-.44, .39, -.15, .42, .26, -.19
-.30, .20, -.26, .23, .06, -.27
.22, -.22, .27, -.24, .02, .27
.37, -.39, .34, -.42, -.04, .34
-.01, .11, .55, .10, .38, .48
.14, -.21, -.05, -.22, -.15, -.02
-.13, .09, -.11, .10, .02, -.12
->
-.44, -.30, .22, .37, -.01, .14, -.13
.39, .20, -.22, -.39, .11, -.21, .09
-.15, -.26, .27, .34, .55, -.05, -.11
.42, .23, -.24, -.42, .10, -.22, .10
.26, .06, .02, -.04, .38, -.15, .02
-.19, -.27, .27, .34, .48, -.02, -.12

.51, .17, .43, -.31, -.46, -.46, -.39, .01, -.39, -.08, .26, -.18, .56, .26, .25
.41, -.23, -.17, -.19, .14, -.24, -.30, -.02, -.13, .57, -.01, .41, -.36, -.76, .18
->
.51, .41
.17, -.23
.43, -.17
-.31, -.19
-.46, .14
-.46, -.24
-.39, -.30
.01, -.02
-.39, -.13
-.08, .57
.26, -.01
-.18, .41
.56, -.36
.26, -.76
.25, .18

-.06, .12, .24, .11, .21, .20, .26
-.64, .49, -.39, .54, .26, -.43, -.35
-.65, .59, -.22, .62, .39, -.27, -.22
.00, .08, .38, .07, .26, .33, .44
-.59, .40, -.47, .46, .15, -.50, -.41
->
-.06, -.64, -.65, .00, -.59
.12, .49, .59, .08, .40
.24, -.39, -.22, .38, -.47
.11, .54, .62, .07, .46
.21, .26, .39, .26, .15
.20, -.43, -.27, .33, -.50
.26, -.35, -.22, .44, -.41

.22, -.39, -.26, .29
-.06, .45, .34, -.13
.56, -.02, .06, .58
-.10, .46, .34, -.17
.23, .28, .25, .19
.52, -.07, .02, .55
.57, -.11, -.01, .60
->
.22, -.06, .56, -.10, .23, .52, .57
-.39, .45, -.02, .46, .28, -.07, -.11
-.26, .34, .06, .34, .25, .02, -.01
.29, -.13, .58, -.17, .19, .55, .60

-.43, .38, -.10, .42, .25, -.13
.08, .01, .45, -.03, .29, .42
-.38, .25, -.22, .29, .17, -.25
-.39, .23, -.28, .28, .09, -.31
.45, -.62, .01, -.63, -.30, .06
-.26, .30, .12, .30, .31, .08
-.42, .44, .05, .43, .33, -.01
-.27, .10, -.54, .14, -.16, -.52
-.34, .22, -.31, .25, .06, -.35
->
-.43, .08, -.38, -.39, .45, -.26, -.42, -.27, -.34
.38, .01, .25, .23, -.62, .30, .44, .10, .22
-.10, .45, -.22, -.28, .01, .12, .05, -.54, -.31
.42, -.03, .29, .28, -.63, .30, .43, .14, .25
.25, .29, .17, .09, -.30, .31, .33, -.16, .06
-.13, .42, -.25, -.31, .06, .08, -.01, -.52, -.35

.24, -.16, -.05, -.49, .15, -.09, -.21, .32
.04, -.38, .02, .14, .01, .48, -.26, -.23
.16, -.14, -.02, .14, .24, .52, .02, .20
.12, -.38, -.02, -.32, -.10, .02, -.38, -.06
.21, -.06, -.03, -.04, .30, .33, .05, .36
.30, -.06, -.06, -.34, .28, .08, -.04, .53
.18, -.28, -.03, -.46, .03, -.12, -.32, .14
.10, -.27, .00, .23, .14, .58, -.08, .03
->
.24, .04, .16, .12, .21, .30, .18, .10
-.16, -.38, -.14, -.38, -.06, -.06, -.28, -.27
-.05, .02, -.02, -.02, -.03, -.06, -.03, .00
-.49, .14, .14, -.32, -.04, -.34, -.46, .23
.15, .01, .24, -.10, .30, .28, .03, .14
-.09, .48, .52, .02, .33, .08, -.12, .58
-.21, -.26, .02, -.38, .05, -.04, -.32, -.08
.32, -.23, .20, -.06, .36, .53, .14, .03
---
.07, .36, .63, .40, .09, .01, .01, .01, .01
.01, .00, .00, .00, .10, .39, .63, .37, .09
.01, .07, .32, .64, .42, .11, .02, .00, .00
->
.01, .01, .01, .01, .09, .40, .63, .36, .07
.09, .37, .63, .39, .10, .00, .00, .00, .01
.00, .00, .02, .11, .42, .64, .32, .07, .01

-.12, .66
-.53, -.74
->
.66, -.12
-.74, -.53

-.01, .14, -.05, .05
.17, .58, -.35, .27
-.22, .05, .12, .09
-.24, -.05, .20, -.02
->
.05, -.05, .14, -.01
.27, -.35, .58, .17
.09, .12, .05, -.22
-.02, .20, -.05, -.24

.45, .19, .08, -.09, -.25, .05, -.20, -.18, .42, -.12, -.19, -.06, -.19
-.48, -.19, .00, -.02, .17, -.02, .12, .09, -.42, .19, .34, .01, .08
.01, .08, .64, -.30, -.17, .52, -.22, -.24, -.01, .19, .11, -.36, -.26
-.42, -.21, .04, .03, .17, .01, .09, .10, -.44, .19, .36, -.04, .07
->
-.19, -.06, -.19, -.12, .42, -.18, -.20, .05, -.25, -.09, .08, .19, .45
.08, .01, .34, .19, -.42, .09, .12, -.02, .17, -.02, .00, -.19, -.48
-.26, -.36, .11, .19, -.01, -.24, -.22, .52, -.17, -.30, .64, .08, .01
.07, -.04, .36, .19, -.44, .10, .09, .01, .17, .03, .04, -.21, -.42

-.45, .45, .13, .01, .26
.03, .33, .00, .30, -.02
.51, -.64, -.37, -.19, -.04
-.26, .24, .20, .19, -.09
-.04, -.30, .38, .32, -.48
-.20, .25, .26, .51, -.16
-.24, -.06, .34, .15, -.26
-.21, .20, .23, .48, -.17
.38, -.35, -.51, -.65, .55
->
.26, .01, .13, .45, -.45
-.02, .30, .00, .33, .03
-.04, -.19, -.37, -.64, .51
-.09, .19, .20, .24, -.26
-.48, .32, .38, -.30, -.04
-.16, .51, .26, .25, -.20
-.26, .15, .34, -.06, -.24
-.17, .48, .23, .20, -.21
.55, -.65, -.51, -.35, .38

-.71, .55, .23, -.21, .56, -.18, -.75, -.37, -.54, -.36, .60, .24, .58
-.06, -.33, .34, .18, -.65, .27, -.07, .29, -.02, .27, -.39, .31, -.38
->
.58, .24, .60, -.36, -.54, -.37, -.75, -.18, .56, -.21, .23, .55, -.71
-.38, .31, -.39, .27, -.02, .29, -.07, .27, -.65, .18, .34, -.33, -.06

-.07, .49, -.24, -.16, .12, -.29, .09, .51, .18, .41, .18, -.28
-.27, -.07, .44, -.14, -.18, .64, -.23, -.05, -.28, -.06, -.26, .47
.32, -.10, -.10, .29, .11, -.42, .21, -.13, .23, -.04, .18, -.19
.07, .26, -.47, .01, .15, -.42, .15, .31, .27, .22, .27, -.46
->
-.28, .18, .41, .18, .51, .09, -.29, .12, -.16, -.24, .49, -.07
.47, -.26, -.06, -.28, -.05, -.23, .64, -.18, -.14, .44, -.07, -.27
-.19, .18, -.04, .23, -.13, .21, -.42, .11, .29, -.10, -.10, .32
-.46, .27, .22, .27, .31, .15, -.42, .15, .01, -.47, .26, .07

.07, .12, .02, -.24, -.08, .00, -.25, -.03, -.11, -.13
.55, .74, .38, -.57, .03, .30, -.62, .20, -.10, -.18
-.08, -.18, -.07, .06, .04, -.07, -.19, -.02, -.26, -.25
.57, .76, .39, -.59, .03, .30, -.64, .21, -.10, -.19
->
-.13, -.11, -.03, -.25, .00, -.08, -.24, .02, .12, .07
-.18, -.10, .20, -.62, .30, .03, -.57, .38, .74, .55
-.25, -.26, -.02, -.19, -.07, .04, .06, -.07, -.18, -.08
-.19, -.10, .21, -.64, .30, .03, -.59, .39, .76, .57

.36, .40, .39, -.59, -.09, -.58, -.55
-.18, -.61, -.15, .28, .58, .24, .22
-.18, .06, -.18, .26, -.26, .34, .31
-.16, .23, -.16, .15, -.46, .13, .19
->
-.55, -.58, -.09, -.59, .39, .40, .36
.22, .24, .58, .28, -.15, -.61, -.18
.31, .34, -.26, .26, -.18, .06, -.18
.19, .13, -.46, .15, -.16, .23, -.16
